In the rows, 128 means zero.
Here are made-up things, facts about them, and rows of numbers that follow some of those facts. Name the thing behind each unnamed row.

Some facts about the things:
bamun ψ stabrere; bamun ψ dradrol; bastil ψ gabrun; benas ψ stozis; benas ψ gromi; bidrik ψ zumo; bidrik ψ klastile; bidrik ψ davastes
bragu ψ grovo; brepopus ψ ninuka; bretrun ψ guka; brikik ψ stidras; brimar ψ sebrudru; brimar ψ brotivi; butrem ψ dradrol; datam ψ plamal
deflus ψ davastes; deflus ψ kevoven; defo ψ puragel; dridas ψ brepopus; drimor ψ faneni; drimor ψ toli; drimor ψ skuzi; droklu ψ sinuk
drova ψ fazu; drudir ψ nebran; druplik ψ vetror; duklur ψ stozis; duklur ψ faneni; dustor ψ flelur; faska ψ flistin; fazu ψ klastile
fenom ψ dradrol; flele ψ stali; flelur ψ brotivi; flistin ψ zumo; flogir ψ guka; flogir ψ bretrun; fofle ψ zumo; gabrun ψ tibe
gatim ψ plamal; gegrok ψ gotigu; griril ψ klogril; grovo ψ klastimi; grovo ψ kide; grovo ψ sogrim; kaski ψ britru; keflabrol ψ suvelak
keflabrol ψ bamun; kige ψ vave; klami ψ skodrul; klebi ψ reven; klebi ψ gegrok; klefla ψ stabrere; klesos ψ trefis; klude ψ tosos
kobri ψ droklu; kobri ψ breler; kobri ψ poma; lefostuk ψ pamim; masas ψ dradrol; masas ψ toli; mastan ψ deflus; menol ψ nulu
mikel ψ drasko; nagi ψ defo; nagi ψ saler; nebran ψ drasko; nebran ψ skuzi; nenes ψ plamal; ninuka ψ guka; nosko ψ gabrun
nubin ψ bastil; nubin ψ puragel; nubin ψ plamal; nubin ψ plomi; nulu ψ tufimak; pigra ψ klodrim; pigra ψ dustor; plamal ψ delatu
plamal ψ plegun; plamal ψ britru; plaskel ψ reven; plegun ψ bomos; plomi ψ puragel; plomi ψ trupluk; puragel ψ guka; reflir ψ vetror
reflir ψ bretrun; regi ψ trugol; reven ψ delatu; reven ψ pamim; reven ψ stidras; rister ψ kevoven; ristes ψ pebru; roni ψ ninuka
roni ψ tibe; sala ψ tozen; sala ψ puragel; sebrudru ψ sofon; sebrudru ψ gatim; sirapon ψ roni; skamol ψ sebrudru; skamol ψ tufimak
skamol ψ tetul; skazuk ψ regi; skodrul ψ brimu; skodrul ψ fepur; skomir ψ suvelak; skugruk ψ bresok; skuzi ψ brepopus; skuzi ψ bidrik
skuzi ψ liles; sobram ψ klastimi; sobram ψ kide; sogrim ψ nubin; stabrere ψ klodrim; stali ψ flelur; stamape ψ greso; stamape ψ monogrur
stamape ψ vegrese; stiplik ψ faneni; tibe ψ flogir; tibe ψ bomos; tibe ψ plamal; toli ψ kaski; tosos ψ brotivi; tozen ψ stidras
tozen ψ trupluk; trefis ψ datam; trefli ψ brimu; trefli ψ tetul; trugol ψ droklu; trugol ψ vetror; trupluk ψ ninuka; varor ψ grelon
vave ψ faska; vave ψ davastes; vegrese ψ skuzi; vopler ψ grovo; vopler ψ greso; vopler ψ masas; zapum ψ klastimi; zasuru ψ skugruk
ziradra ψ gegrok; zofiskos ψ pigra; zofiskos ψ drudir; zumo ψ roni; baflefe π 300; bamun π 408; bastil π 300; benas π 300
bidrik π 429; bomos π 300; bragu π 300; brefli π 300; breler π 300; brepopus π 408; bresok π 429; bretrun π 429
briflim π 300; brikik π 914; brimar π 300; brimu π 300; britru π 300; brotivi π 300; butrem π 429; datam π 300
davastes π 914; deflus π 300; defo π 300; delatu π 429; dradrol π 300; drasko π 300; dridas π 300; drimor π 300
drise π 914; dritror π 408; droklu π 914; drova π 300; drudir π 429; druplik π 300; duklur π 914; dustor π 300
faneni π 300; faska π 429; fazu π 429; fenom π 914; fepur π 408; flele π 300; flelur π 429; flistin π 300
flogir π 408; flumal π 429; fofle π 300; gabrun π 408; gatim π 300; gegrok π 914; gotigu π 300; grelon π 914
greso π 914; griril π 300; gromi π 300; grovo π 300; guka π 300; kaski π 300; keflabrol π 408; kevoven π 914
kide π 300; kige π 914; klakam π 429; klami π 914; klastile π 300; klastimi π 300; klebi π 300; klefla π 914
klesos π 914; klodrim π 429; klogril π 914; klude π 300; kobri π 429; lefostuk π 300; liles π 300; lufli π 300
maka π 300; masas π 429; mastan π 300; menol π 300; mikel π 914; monogrur π 300; nagi π 300; nebran π 300
nenes π 914; ninuka π 429; nosko π 300; nubin π 914; nulu π 914; pamim π 429; pebru π 300; pigra π 300
plamal π 300; plaskel π 914; plegun π 429; plomi π 914; poma π 429; puragel π 300; putur π 300; reflir π 914
refu π 300; regi π 300; reste π 914; reven π 300; rister π 300; ristes π 300; roni π 300; rulun π 429
sala π 914; saler π 429; sebrudru π 300; sinuk π 914; sirapon π 914; skamol π 300; skazuk π 914; skibrak π 429
skodrul π 300; skomir π 914; skugruk π 300; skuzi π 914; sobram π 300; sofon π 429; sogrim π 300; sogul π 429
stabrere π 300; stali π 408; stamape π 429; stidras π 300; stiplik π 914; stozis π 300; stuplus π 300; suvelak π 300
tetul π 300; tibe π 300; tobrul π 300; toli π 914; tosa π 300; tosos π 300; tozen π 429; trefis π 914
trefli π 429; trugol π 300; trupluk π 300; tufimak π 300; vaklos π 914; varor π 300; vave π 300; vegrese π 300
veri π 429; vetror π 300; vopler π 429; zapum π 914; zasuru π 300; ziradra π 300; zodren π 300; zofiskos π 300
zumo π 429; zuzon π 914; baflefe θ stuplus; baflefe θ plomi; bamun θ skugruk; bragu θ kaski; brefli θ klastimi; brefli θ flele
bretrun θ defo; briflim θ plaskel; briflim θ veri; brimar θ ninuka; brotivi θ dustor; butrem θ brotivi; dradrol θ grovo; dradrol θ drova
dridas θ zasuru; drimor θ zodren; drise θ lefostuk; drise θ tosa; drise θ brimar; drise θ sala; dritror θ nenes; drova θ nenes
drova θ masas; drudir θ tozen; drudir θ vetror; druplik θ lufli; dustor θ sala; faneni θ klastimi; faneni θ putur; faska θ kide
fazu θ kide; fazu θ rister; fenom θ bomos; flele θ zapum; flele θ sala; gatim θ ziradra; grelon θ trefis; greso θ sinuk
griril θ sogul; gromi θ sogul; gromi θ flumal; gromi θ vetror; grovo θ zapum; grovo θ dustor; grovo θ refu; guka θ masas
kaski θ kide; kaski θ sogul; kide θ ninuka; kige θ grovo; klakam θ skodrul; klastile θ klastimi; klastile θ sogul; klastimi θ plomi
klefla θ zasuru; klefla θ skibrak; klesos θ zasuru; klodrim θ brotivi; klude θ putur; klude θ zuzon; lefostuk θ tozen; lufli θ brotivi
lufli θ plomi; mastan θ nebran; mastan θ dritror; menol θ stiplik; menol θ gatim; mikel θ griril; mikel θ drise; monogrur θ ninuka
monogrur θ refu; monogrur θ plomi; nagi θ butrem; nenes θ vaklos; pamim θ butrem; pebru θ lefostuk; plaskel θ toli; plaskel θ trupluk
plegun θ flele; plegun θ brimar; plomi θ dustor; puragel θ skodrul; putur θ zapum; reste θ ninuka; reste θ tobrul; rister θ ninuka
rister θ lufli; roni θ butrem; roni θ gromi; rulun θ pamim; sebrudru θ puragel; sinuk θ puragel; sinuk θ stuplus; sirapon θ liles
skamol θ stali; skamol θ vopler; skazuk θ mikel; skazuk θ trefis; skodrul θ zumo; skodrul θ bomos; skomir θ greso; skomir θ maka
skugruk θ bragu; sogul θ faneni; stidras θ lufli; stuplus θ sogul; tobrul θ roni; toli θ zapum; toli θ flele; toli θ refu
trefis θ tozen; trefli θ zuzon; trupluk θ refu; vaklos θ flele; vegrese θ puragel; vegrese θ dritror; veri θ nenes; vetror θ delatu
vetror θ nenes; vetror θ plomi; zasuru θ sogul; zasuru θ brimar; ziradra θ fazu; zodren θ roni; zofiskos θ skibrak; zuzon θ druplik

Known rows:
[119 121 115 115 123 109 126 115 123 129 130 110 115 127 135 130 115 128
 135 128 138 129 103 145 129 124 122 126]: fenom
[108 142 142 116 159 128 116 141 135 143 126 127  80 141 126  99  77 121
 116 121 115 140 132 133 133 130 127 143]: skugruk
[171 143 177 101  64 118 133 161  77 117 158 147  50 174  96 202 113  61
 102 117 151 159 106 130  82 121 133 164]: plomi
[116 120 116 115 120 103 128 115 130 117 129 107 110 133 132 132 116 127
 125 122 135 126 113 146 127 128 120 125]: skomir
[126 149 150 123 113 104 126 179 171  87 136 138 152 129 122 105 108 200
 124 128 119 104 101 151 202 139  91 132]: kaski
[153 150 162 120  80 107 114 148 135 122 123 130 100 148 101 137 105 156
 130 142 144 131 137 149 133 116 120 131]: faneni
[110 124 133 107 116 106 135 130 126 132 125 117 130 117 125 117 116 144
 118 137 133 135 112 152 140 104 138 124]: drise
[116 104 115 102 145 109 151 146 105 102 162 142 106 130 144 153 114 105
 104 101 126 122  65 108 133 118 127 148]: druplik
[133 108 141 139 124 118 116 130 138 127 123 137 126 135 136 134 122 135
 120 139 128 130 142 124 122 119 128 126]: guka
[ 62 108 101  80 138  84 179 190 209  76 160 166 192  60 160 103 149 127
  58 105  69  79  87 121 201 114 135 123]: kide
[169 138 170 107  60 117 118 168 106 107 148 151  58 165  97 189  96  95
 118 126 145 141 118 126 105 122 120 156]: klastimi
[109 179 178 119 141 128 112 180 158 101 123 131  97 150 112  79  64 193
 132 123 108 120 124 168 204 149  95 150]: zasuru
[161 155 157 141 106  97 107 155 158 114 132 129 115 157 107 117 105 193
 130 133 139 117 131 140 147 140  92 126]: gromi
[126  78  67 104 145 132 119 120  99 156 124  76 141  96 116 121  84 131
 142 133 155 159  89 119 124 104 117 133]: skodrul
[130 148 139 131 122 151 134 114 111 136 121 129 135 129 122 131 154 114
 143 134 130 135 140 137 120 132 144 126]: sala
[135 139 121 137 135 152 128 123 125 136 125 135 140 124 125 125 145 118
 148 130 127 122 135 114 124 137 130 126]: gabrun
[142 143 112 131 126 141 126 125 133 139 127 136 132 125 114 128 139 118
 144 131 129 115 144 105 115 133 130 120]: drasko

Which thing is each row?
No name comes twice in this set of rows, the named rows included.
[153 138 118 120 122  95 139 134 121 137 154 117 100 152 108 143 128 114
  88 106 142 141 112 116  94 129 122 131] => klodrim
[126 117  92 135 145 168 136 124 114 126 117  99 164 112 120 129 142 113
 138 116 126 137 149 112 126 142 126 133] => klami
[130 165 127 127 164 168 115 138 133 153 125 141  89 136 109 101  99 102
 144 119 110 125 162  99 117 144 136 140] => bresok
[ 96 104 192 133  86  94 123 116 146 116  92 121 124 135 144 133 134 142
  96 156 122 142 192 184 125  96 160 117] => vaklos
[112  62 186 163 101 111  88 116 154  90 102 145  95 158 184 172 115 110
 116 147 116 133 182 161 116 132 120 136] => drova
[138 116 117 115 122 106 115 128 129 144 132 123 113 123 120 127 103 139
 134 140 142 132 107 129 124 109 122 124] => greso
[ 91 139 195 110  65  84 146 116 132 128  94 112 124 128 122 122 152 141
  84 155 128 151 187 198 120  80 183 110] => toli
[119 109 119 122 133 113 128 130 131 130 128 117 139 119 134 124 122 135
 115 130 131 138 115 136 133 118 126 127] => gatim
[160 160 171 133  89 115 108 166 144 111 128 139 115 152  99 127  99 183
 140 139 138 123 122 143 160 132  97 135] => klastile
[148 135 127 142 131 157 119 130 128 138 125 146 137 125 120 134 144 115
 150 134 126 124 148 101 116 135 130 127] => delatu
[127  97 123 120 120 109 107 117 127 136 122 119 107 127 138 135  96 130
 139 142 142 135 108 140 123 114 119 128] => vegrese
[125 132 134 155 174  93 142 112 130 144 142 114 146 148 147 103 163 151
  81 107 127 150 107 143 121 139 121 121] => nagi
[ 53 100 101  82 134  92 184 173 185  70 147 135 190  68 163 108 148 126
  61 102  76  96  94 144 201 118 137 129] => brimar

Now the same things, written a new way:
Known rows:
[125 131 131 126 125 125 128 130 131 124 123 130 129 130 126 134 125 127
 136 117 143 128 128 125 125 125 127 120 122 121 127 127 126 121 125 128
 126 130 123 135 127 137 125 121 130 131 137 135 126 134 135]: skugruk
[126 128 117 139 139 133 125 143 107 110 146 140 108 125 135 132 130 128
  97 141 131 123 134 121 116 137 121 111 131 131 154 121 124 139 134 117
 124 123 126 129 136 131 140 131  99 104 152 146 138 130 128]: tosos
[123 128 115 138 142 130 124 149  98 108 152 142  99 122 137 138 133 130
  88 144 134 123 133 115 113 142 112  99 133 130 165 118 124 143 133 115
 122 120 125 127 139 129 139 134  86  97 161 151 143 132 129]: flelur
[117 134 131 129 113 109 120 124 139 124 112 117 122 125 133 149 121 119
 130 106 155 129 131 127 126 126 128 106 112 114 115 118 123 112 117 132
 126 137 118 155 123 137 121 114 130 137 144 125 126 152 137]: trefis
[125 132 129 125 123 124 123 128 141 122 122 133 131 134 122 130 122 132
 144 114 160 121 131 126 127 121 123 110 122 111 123 127 126 118 122 127
 127 132 123 135 125 148 121 114 142 144 138 142 121 135 137]: drimor
[ 92 139 128 138 110  66 153 157 141 116  99 143 134 131 140  91 128 163
  66 116 140 128 118 131 118 125 137 158 154 184  71 149 124 139 134 114
 132 122 145 136 109 134 148 127 133  60 107 103 118 132 105]: ninuka
[139 131 112 137 118 133 125 122 113 127 112  97 123 120 146 118 118 104
  81 124 113 145 131 126 118 118 143 170 122 133 120 119 116 121 136 124
 126 141 131 158 126 106 134 126  93 114 123 122 130 143 110]: datam
[128 130 128 129 126 127 126 129 130 124 128 130 128 129 127 130 125 126
 130 121 141 127 128 125 126 126 127 122 126 122 128 126 128 124 125 127
 128 129 127 137 127 131 129 122 129 132 133 135 127 131 132]: skomir
[131 134 129 122 126 124 127 134 122 123 131 134 121 129 122 138 128 124
 127 122 140 131 127 127 123 128 122 119 122 128 141 125 128 126 125 124
 127 127 127 137 130 135 122 127 118 122 146 135 132 131 119]: klude
[137 133 125 130 139 133 127 128 114 137 155 124 123 130 116 112 131 129
 114 149 103 118 133 147 141 130 128 136 134 142 128 128 127 144 132 121
 132 133 142 105 131 125 124 156 122 118 124 116 137 126  99]: refu
[127 122 123 141 138 132 124 122 129 131 145 122 127 127 129 118 132 133
 124 149 104 117 136 138 137 134 134 130 137 133 122 128 126 137 133 128
 131 131 131 110 130 122 130 141 129 125 117 117 128 128 130]: tosa
[126 119 123 141 138 135 125 122 132 128 144 124 128 124 132 118 133 131
 130 150 100 120 134 134 135 134 136 136 136 132 124 129 127 134 135 132
 130 129 130 111 130 119 130 139 130 126 114 120 127 123 136]: flumal
[134 111 146 131 142 164 144 129 112 131 118 127 141 128 137 135 155 139
 243 141  40 157 116 111 109 128 139 181 132 139 151 147 128 108 126 157
 117 118 111 112 133  67  86 136  82 130 114 124 119  87 157]: sogul
[125 137 137 123 128 113 129 131 125 138 132 118 122 133 118 130 131 139
 151 132 111 123 131 143 141 128 119 127 124 139 120 128 127 132 117 129
 128 136 128 109 127 126 102 144 121 124 137 105 133 133 107]: drise
[122 121 126 106 128 117 129 125 129 147  95 126 137 129 140 124 124 145
 116 139 127 139 126 107 136 128 104 151 142 124 119 129 138 152 127 125
 124 115 123  80 132 135 128 122 151 148 103 111 125 117 134]: stidras
[130 153 153 115 121 108 130 127 110 144 144 116 113 130 104 163 134 105
 146 115 110 117 124 165 148 134 127  80 109 145 137 120 131 132 107 129
 132 141 133 138 127 118 109 159 115 113 157 105 150 149  78]: vaklos
[125 111 143 127 133 142 134 122 132 133 112 123 135 125 138 146 147 141
 218 135  78 149 121 113 117 133 128 150 128 125 141 138 132 109 122 155
 121 120 105 112 130  92  95 125 109 147 118 115 120 102 168]: gromi

Name these rows:
No name comes twice in this set of rows, the named rows included.
[128 129 120 136 131 130 125 130 132 115 134 136 129 126 127 119 130 125
 111 132 127 125 131 132 120 126 139 127 138 137 126 131 124 125 134 124
 132 128 136 140 125 128 142 129 131 111 124 141 126 129 131] => reflir
[120 124 129 124 127 109 120 122 145 134 124 120 124 128 127 134 129 145
 149 136 129 127 135 130 137 134 115 122 125 120 118 125 132 124 120 136
 131 131 119 107 127 137 109 126 138 147 129 104 126 130 138] => rulun
[128 121 122 140 134 132 123 119 129 133 139 112 127 126 133 115 131 129
 119 147  99 123 133 135 136 132 133 142 134 133 118 127 125 136 132 131
 130 133 130 114 130 115 130 141 127 129 114 114 130 128 130] => britru
[132 129 119 139 133 144 125 133 122 114 150 132 125 129 128 110 125 127
 112 132 134 119 129 125 122 128 130 112 133 123 135 126 123 132 131 123
 129 127 135 143 130 126 147 129 125 123 135 150 129 127 133] => pigra
[137 128 124 145 123 162 123 124 136 117 173 117 138 132 129  83 119 126
 129 119 143 115 116 125 119 129 126  70 138 111 127 126 124 128 117 131
 137 128 138 177 124  97 174 124 155 156 128 163 128 117 144] => masas
[130 130 131 132 124 137 129 133 132 120 137 126 132 133 127 115 126 134
 156 117 132 128 123 122 118 126 124 115 128 121 126 130 125 118 119 133
 127 130 125 147 126 115 126 123 125 139 137 144 124 121 137] => klefla
[120 133 132 126 120 119 130 133 132 123 110 129 130 131 130 131 122 130
 128 112 145 123 128 122 127 124 125 121 125 123 119 128 124 127 120 123
 124 130 124 132 126 141 125 118 133 126 134 135 123 139 132] => ziradra
[112 121 124 129 106  62 124 137 191 126 124 146 114 133 113 137 117 185
 158  98 240 144 137 129 132 136 105 130  83  92  81 131 143  71 125 149
 135 142 107 137 110 190  79  75 135 176 154  81 114 124 146] => roni
[101 137 136 126 115  89 140 141 128 139  91 106 131 137 143 108 115 162
 114 122 125 113 128 117 146 126 106 142 136 142  79 130 122 156 111 115
 118 128 123  83 126 135 118 131 139 121 112  96 120 143 117] => reste
[136 153 140 122 115 112 137 139 109 133 128 111 117 133 115 129 123 119
 130 106 126 129 123 147 133 121 127 130 108 145 122 125 121 123 115 121
 125 143 135 147 125 121 106 141  95 105 153 114 137 146  77] => plegun
[122 129 135 127 120 122 130 125 135 126 118 132 129 124 132 152 126 112
 125 110 147 124 124 126 127 129 133 101 118 118 134 123 129 123 125 129
 127 126 122 150 127 133 139 117 136 133 134 139 127 138 141] => mastan

The same things again, as new rows of numbers:
Known rows:
[152 131 143 131 120 130 143 154 131 158 134 115 116 120 185 152 103 110
 110 129 120 150 134 111 111 115 124 144 139]: stozis
[153 130 142 125 122 119 141 158 130 155 138 127 117 122 175 159  97 112
 117 113 135 156 136 111 120 102 122 150 140]: suvelak
[143 123 165 152 134 127 151 156 105 167 152 113 110 130 183 174  89 119
 117 137 109 159 128  98 109 126 113 144 155]: trugol
[143 144 140 153 124 140 149 159 118 151 121 122 101 120 166 158  93 115
 116 105 117 158 144 110 104 106 135 143 147]: gegrok
[141 157 155 156 133 173 146 173  80 159 170 145 128 132 205 153 117  99
 127 149 182 176 143 112 159 125 120 147 182]: zasuru
[131 130  68 110 113 132 173 176 131 132 128 132  94 113 109 165  93  94
 117 201 107 118 157 110 142 122 130 163 167]: pamim
[150 139 141 112 122 131 142 150 120 158 135 113 142 126 160 144 102 102
 122 131 105 154 121 110 105 123 129 151 169]: brimu
[154 145 140  95 133 113 141 157 118 155 143 120 109 127 157 156  85 108
 123 110 142 162 131 107 108 115 127 154 156]: flelur
[152 160 148 125 122 162 156 168  79 151 183 153 106 128 181 151 121  95
 122 158 170 185 137 116 162 130 122 143 157]: kaski
[145 136 149 158 127 138 145 149 119 160 142 119 101 128 183 154  92 113
 111 101 128 150 132 107 103 120 120 145 165]: varor
[147 126 127 136 117 133 156 144 135 150 176 129  75 125 180 153 100  98
 111 131 158 139 142 101 116 141 119 148 151]: drimor
[146 135 148 144 125 135 146 149 122 161 139 117 110 125 186 153  95 109
 113 108 119 149 132 107 109 116 122 146 157]: skibrak
[151 141 143 140 130 136 147 145 120 145 140 114  91 124 194 147  96  96
 109 141 136 147 137  99  79 132 121 139 156]: vave
[143 146 136 151 122 140 150 160 120 156 118 121 103 119 155 153  93 111
 116 110 114 156 141 109 103 101 135 145 148]: gotigu
[163 137  80 137 102 160 155 128  89  81 145 104 136 112 141 182  87 131
  98  68 150 181 141  82 118 175 131 149 145]: plomi
[143 135 148 154 125 138 146 148 122 156 142 118 108 126 181 154  91 110
 114  96 127 153 133 106 108 122 120 149 161]: ristes
[144 124 138 129 123 133 148 150 130 151 161 132 106 127 175 161  97 111
 116  97 155 153 140 104 121 124 125 150 155]: skomir

Name these rows:
No name comes twice in this set of rows, the named rows included.
[142 113  47 109 105 129 169 144 141 105 159 130  93 115 134 179  87  98
  98 150 152 122 146 106 154 150 103 176 168] => butrem
[164 126 106 131 120 126 141 151 113 109 151 111 141 122 158 171  81 116
 121  92 179 154 152  85 115 129 135 163 160] => dustor
[157 119 126 101 112 129 144 158 145 153 161 127 131 122 163 161 106 116
 115 136 143 154 144 105 131 120 135 151 132] => dradrol
[161 137 134 128 114 151 141 168 115 142 150 128 141 118 187 156 116 109
 113 155 163 160 143 100 133 131 131 146 145] => faneni
[143 127 136 125 127 144 147 157 130 155 159 124 114 129 164 156 100 115
 116 126 128 152 139 104 102 134 131 150 157] => briflim
[145 126 143 145 110 148 156 148 120 157 181 132 104 130 169 152 111 104
 117 110 141 157 138 107 137 139 122 146 156] => bragu
[143 131 140 126 132 150 149 149 131 155 161 118 100 128 193 149  99 107
 106 143 144 145 143  98  80 146 130 142 158] => mastan
[155 134 145 110 122 113 140 155 131 158 151 126 105 124 174 162  91 110
 118 101 151 156 138 110 116 105 122 149 141] => stabrere
[147 115 139 101 112 130 150 147 137 165 160 124 136 121 172 152 114 105
 109 138 145 155 139 104 127 129 129 142 138] => greso
[164 131  46  86 114 124 151 146 106  74 125 102 169 111 125 176  81 111
 108 115 159 162 141  90 129 145 128 174 166] => brotivi
[149 140 147  65 125 168 152 171 148 172 192 134  78 137 129 155 101 148
 121 116 103 142 144 103  80 199 152 143 145] => nenes
[147 139 140 128 122 138 157 148 107 152 162 119  91 124 165 156  95  98
 112 137 131 158 141  95  97 146 130 139 154] => sirapon
[169 118 142 203 120 132 136 163 129 144 179 114 130 138 164 163  90 114
 151 121 172 124 171  75 115 116 152 161 176] => flele

